Here is a tiny trained network, its code and every weight. The questions are about switching its units off for an input and a class, where a switched-off unit gives its printed mean instead of its output.

import numpy as np


def w(rows, s, z=0):
    codes = np.array(rows[::2]) - 128.0
    scale = np.full(codes.shape[1], s)
    scale[-1] = z or s
    return codes * scale


def f(y):
    return np.maximum(y, 0)


def log_softmax(a):
    a = a - a.max(-1, keepdims=True)
    return a - np.log(np.exp(a).sum(-1, keepdims=True))


def net(x, mask):
    res = np.array(x, float).reshape(1, 7) / 4 @ E
    y = f(res @ A[0][:, :-1].T + A[0][:, -1])
    res = res + np.where(mask, y, B[0][:, -1]) @ B[0][:, :-1]
    return log_softmax(res[-1] @ U[:, :-1].T + U[:, -1])


A, B = {}, {}
E = w([
[85,102,1,224,114],'x0',
[61,240,152,145,147],'x1',
[97,84,85,132,112],'x2',
[38,90,173,105,48],'x3',
[249,193,46,99,93],'x4',
[181,27,217,229,134],'x5',
[211,193,82,198,39],'x6',
],0.008)
A[0] = w([
[105,142,138,35,185,125],'N0',
[197,91,117,117,65,197],'N1',
[143,230,138,160,144,145],'N2',
[193,132,75,164,125,84],'N3',
[159,139,158,69,97,11],'N4',
[202,128,164,74,103,126],'N5',
[173,219,111,175,128,109],'N6',
[46,173,134,95,104,81],'N7',
[123,46,159,220,211,196],'N8',
[108,102,160,91,80,124],'N9',
[12,124,197,70,141,185],'N10',
[149,112,191,40,171,156],'N11',
[12,174,93,164,132,78],'N12',
[49,116,136,184,115,159],'N13',
[119,65,168,173,138,76],'N14',
[54,139,141,160,47,78],'N15',
[81,128,149,72,215,61],'N16',
[108,244,117,140,127,56],'N17',
[135,90,170,192,127,81],'N18',
[233,58,179,82,124,104],'N19',
[173,104,87,144,102,73],'N20',
[187,79,160,106,87,143],'N21',
[159,118,152,76,90,10],'N22',
[237,126,39,131,78,56],'N23',
[146,228,142,145,155,54],'N24',
[144,248,144,146,134,147],'N25',
[74,62,162,161,54,164],'N26',
[155,208,102,193,170,67],'N27',
[105,223,142,118,225,254],'N28',
[59,87,173,147,109,119],'N29',
[168,33,171,194,147,155],'N30',
[103,151,126,72,185,106],'N31',
],0.012,0.0048)
B[0] = w([
[128,122,120,67,225,200],'N0',
[204,172,96,198,156,201],'N1',
[68,215,162,141,2,194],'N2',
[151,191,49,129,57,188],'N3',
[150,120,206,150,179,158],'N4',
[211,118,205,105,109,190],'N5',
[121,217,157,49,15,198],'N6',
[203,69,74,59,139,193],'N7',
[4,215,164,208,150,224],'N8',
[149,98,109,131,185,168],'N9',
[127,35,65,75,152,246],'N10',
[163,77,201,90,217,207],'N11',
[223,42,124,52,140,206],'N12',
[149,42,117,145,122,189],'N13',
[54,49,117,207,161,178],'N14',
[109,70,125,129,78,175],'N15',
[73,81,200,59,208,191],'N16',
[166,87,159,67,22,198],'N17',
[26,177,135,200,106,172],'N18',
[192,170,217,186,165,211],'N19',
[130,179,17,186,83,168],'N20',
[193,138,188,200,163,186],'N21',
[174,136,143,162,162,152],'N22',
[162,223,24,194,79,226],'N23',
[85,212,189,43,23,177],'N24',
[127,179,144,100,48,207],'N25',
[158,36,85,188,169,199],'N26',
[105,140,172,136,77,184],'N27',
[76,167,176,22,68,226],'N28',
[105,28,72,177,111,188],'N29',
[104,146,179,247,169,220],'N30',
[98,88,109,50,185,178],'N31',
],0.0093,0.014)
U = w([
[217,126,219,175,140,97],'0',
[45,102,182,253,157,13],'1',
[115,179,191,76,58,76],'2',
[163,163,58,185,99,204],'3',
[124,45,121,145,121,254],'4',
[61,99,165,47,192,88],'5',
],0.013,0.004)

Each question gives the input, the list of numbers given to net, and the class t.
The units are the neurons (one row each of A and B). Each row of codes is followed by its name. A weight is (code - 128) times the scale printed after its matrix; where a second scale follows, it is the last column's (A, B and U).
mask holds one flag per neuron, in row order. A switched-off neuron (its flag False) gives its mean, the last column of its row in B, instead of its output. The means were averaged over made-up inputs and are rounded, as every weight is.
A unit's drop is (log p(t) with every unit on - log p(t) with that unit switched off) / (log p(t) with every unit on - log p(t) with every unit switched off).
The circuit of an input: a set's keep is (log p(t) with only the set's units on - log p(t) with every unit switched off) / (log p(t) with every unit on - log p(t) with every unit switched off). Starting from the 12 units with the biggest drops (on a tie, the unit counted first), units are removed one at a time, each time the one whose removal leaves the highest keep (on an exact tie, the one counted first), for as long as the keep stays at least 0.8.
units of the circuit, in order: the units of the circuit, biggest drop first
top k neurons: the k neurons with the biggest drops, biggest first
drop when u is switched off: that unit's drop, to one decimal
input [-3,-7,-2,-5,-5,-2,8], class 3: units of the circuit, in order	(N23)
input [-3,0,-2,8,5,3,-6], class 0: top 2 neurons	(N19, N28)
input [5,8,7,-6,1,4,-4], class 2: top 2 neurons	(N28, N26)
input [3,-7,6,3,-8,-3,2], class 1: top 4 neurons	(N8, N17, N30, N14)
input [5,-4,8,3,5,5,-1], class 1: top 2 neurons	(N30, N8)
input [5,4,-8,5,8,7,2], class 3: top 2 neurons	(N28, N23)
input [-2,-7,-2,-6,3,7,-6], class 1: top 2 neurons	(N8, N30)
input [7,0,1,5,7,3,-6], class 3: drop when N18 is switched off	0.3
input [4,-3,-5,1,6,6,-1], class 3: drop when N23 is switched off	0.2
input [-1,-3,-4,-2,-3,-6,-3], class 5: drop when N1 is switched off	0.0
input [7,7,7,-7,2,-3,-6], class 2: drop when N10 is switched off	0.1
input [-2,-3,6,3,-4,-7,2], class 4: top 2 neurons	(N28, N8)
